Here is a tiny trained network, its code and every weight. The questions are about switching its units off for an input and a class, where a switched-off unit gives its printed mean instead of its output.

import numpy as np


def w(rows, s, z=0):
    codes = np.array(rows[::2]) - 128.0
    scale = np.full(codes.shape[1], s)
    scale[-1] = z or s
    return codes * scale


def f(y):
    return y / 2 * (1 + np.tanh(0.7978845608 * (y + 0.044715 * y**3)))


def log_softmax(a):
    a = a - a.max(-1, keepdims=True)
    return a - np.log(np.exp(a).sum(-1, keepdims=True))


def net(x, mask):
    res = np.array(x, float).reshape(1, 6) / 4 @ E
    y = f(res @ A[0][:, :-1].T + A[0][:, -1])
    res = res + np.where(mask, y, B[0][:, -1]) @ B[0][:, :-1]
    return log_softmax(res[-1] @ U[:, :-1].T + U[:, -1])


A, B = {}, {}
E = w([
[108,39,185,37,60,106],'x0',
[133,122,133,140,134,131],'x1',
[112,167,193,92,249,198],'x2',
[131,128,128,122,129,123],'x3',
[34,115,117,167,196,70],'x4',
[126,130,124,123,124,129],'x5',
],0.017)
A[0] = w([
[166,204,171,115,151,159,151],'N1',
[167,73,157,88,90,160,202],'N2',
[125,118,240,73,164,227,166],'N3',
[251,177,146,142,97,128,254],'N4',
[22,114,90,175,102,98,202],'N5',
[207,185,105,182,86,114,196],'N6',
[58,129,159,111,210,92,110],'N7',
[93,32,196,91,139,111,146],'N8',
],0.014,0.0051)
B[0] = w([
[153,184,120,82,165,231,197],'N1',
[196,127,101,31,96,58,210],'N2',
[93,189,84,32,107,121,252],'N3',
[87,88,43,85,122,194,220],'N4',
[146,57,164,201,217,74,215],'N5',
[78,71,7,154,132,122,210],'N6',
[62,140,130,211,100,180,220],'N7',
[76,106,106,93,28,64,229],'N8',
],0.011,0.023)
U = w([
[39,103,100,125,88,151,253],'0',
[255,81,117,115,80,103,182],'1',
[163,171,132,105,158,215,7],'2',
[152,191,142,73,110,124,88],'3',
[154,132,110,171,211,94,86],'4',
[131,63,193,133,107,61,98],'5',
[77,189,175,176,169,193,75],'6',
],0.014,0.0026)

Each question gives the input, the list of numbers given to net, and the class t.
The units are the neurons (one row each of A and B). Each row of codes is followed by its name. A weight is (code - 128) times the scale printed after its matrix; where a second scale follows, it is the last column's (A, B and U).
mask holds one flag per neuron, in row order. A switched-off neuron (its flag False) gives its mean, the last column of its row in B, instead of its output. The means were averaged over made-up inputs and are rounded, as every weight is.
A unit's drop is (log p(t) with every unit on - log p(t) with that unit switched off) / (log p(t) with every unit on - log p(t) with every unit switched off).
The circuit of an input: a set's keep is (log p(t) with only the set's units on - log p(t) with every unit switched off) / (log p(t) with every unit on - log p(t) with every unit switched off). Starting from all 8 units, units are removed one at a time, each time the one whose removal leaves the highest keep (on an exact tie, the one counted first), for as long as the keep stays at least 0.8.
circuit, biggest first: the units of the circuit, biggest drop first
k most important neurons: the k neurons with the biggest drops, biggest first
drop of u: that unit's drop, to one decimal
input [1,6,-3,7,-3,3], class 1: circuit, biggest first	N7
input [8,-5,1,-1,-5,-8], class 3: circuit, biggest first	N3, N2
input [2,-5,-7,-7,-5,0], class 1: 2 most important neurons	N2, N7
input [0,8,5,2,-8,6], class 2: 3 most important neurons	N1, N8, N4
input [5,-1,0,6,-8,-4], class 1: 2 most important neurons	N2, N7
input [4,-5,8,1,0,-6], class 3: 3 most important neurons	N3, N6, N4
input [7,6,0,3,7,-4], class 5: 4 most important neurons	N5, N4, N6, N3
input [-6,-6,1,-3,-8,1], class 2: 2 most important neurons	N1, N8
input [-7,5,6,2,1,7], class 6: 2 most important neurons	N7, N2
input [1,-2,-2,0,-8,0], class 1: 2 most important neurons	N2, N7
input [1,-6,-5,0,-7,-2], class 1: 3 most important neurons	N2, N7, N3
input [-1,3,1,-6,-5,1], class 2: 3 most important neurons	N8, N1, N7
input [7,2,-2,4,1,6], class 5: drop of N8	0.2
input [-2,4,2,2,-3,6], class 2: circuit, biggest first	N8
input [6,-2,0,4,-1,-2], class 1: drop of N2	0.3
input [6,6,-6,4,-6,-6], class 1: drop of N2	1.9
input [-6,8,3,8,8,1], class 6: drop of N7	0.4
input [-7,-8,2,-2,-6,4], class 2: 2 most important neurons	N1, N8
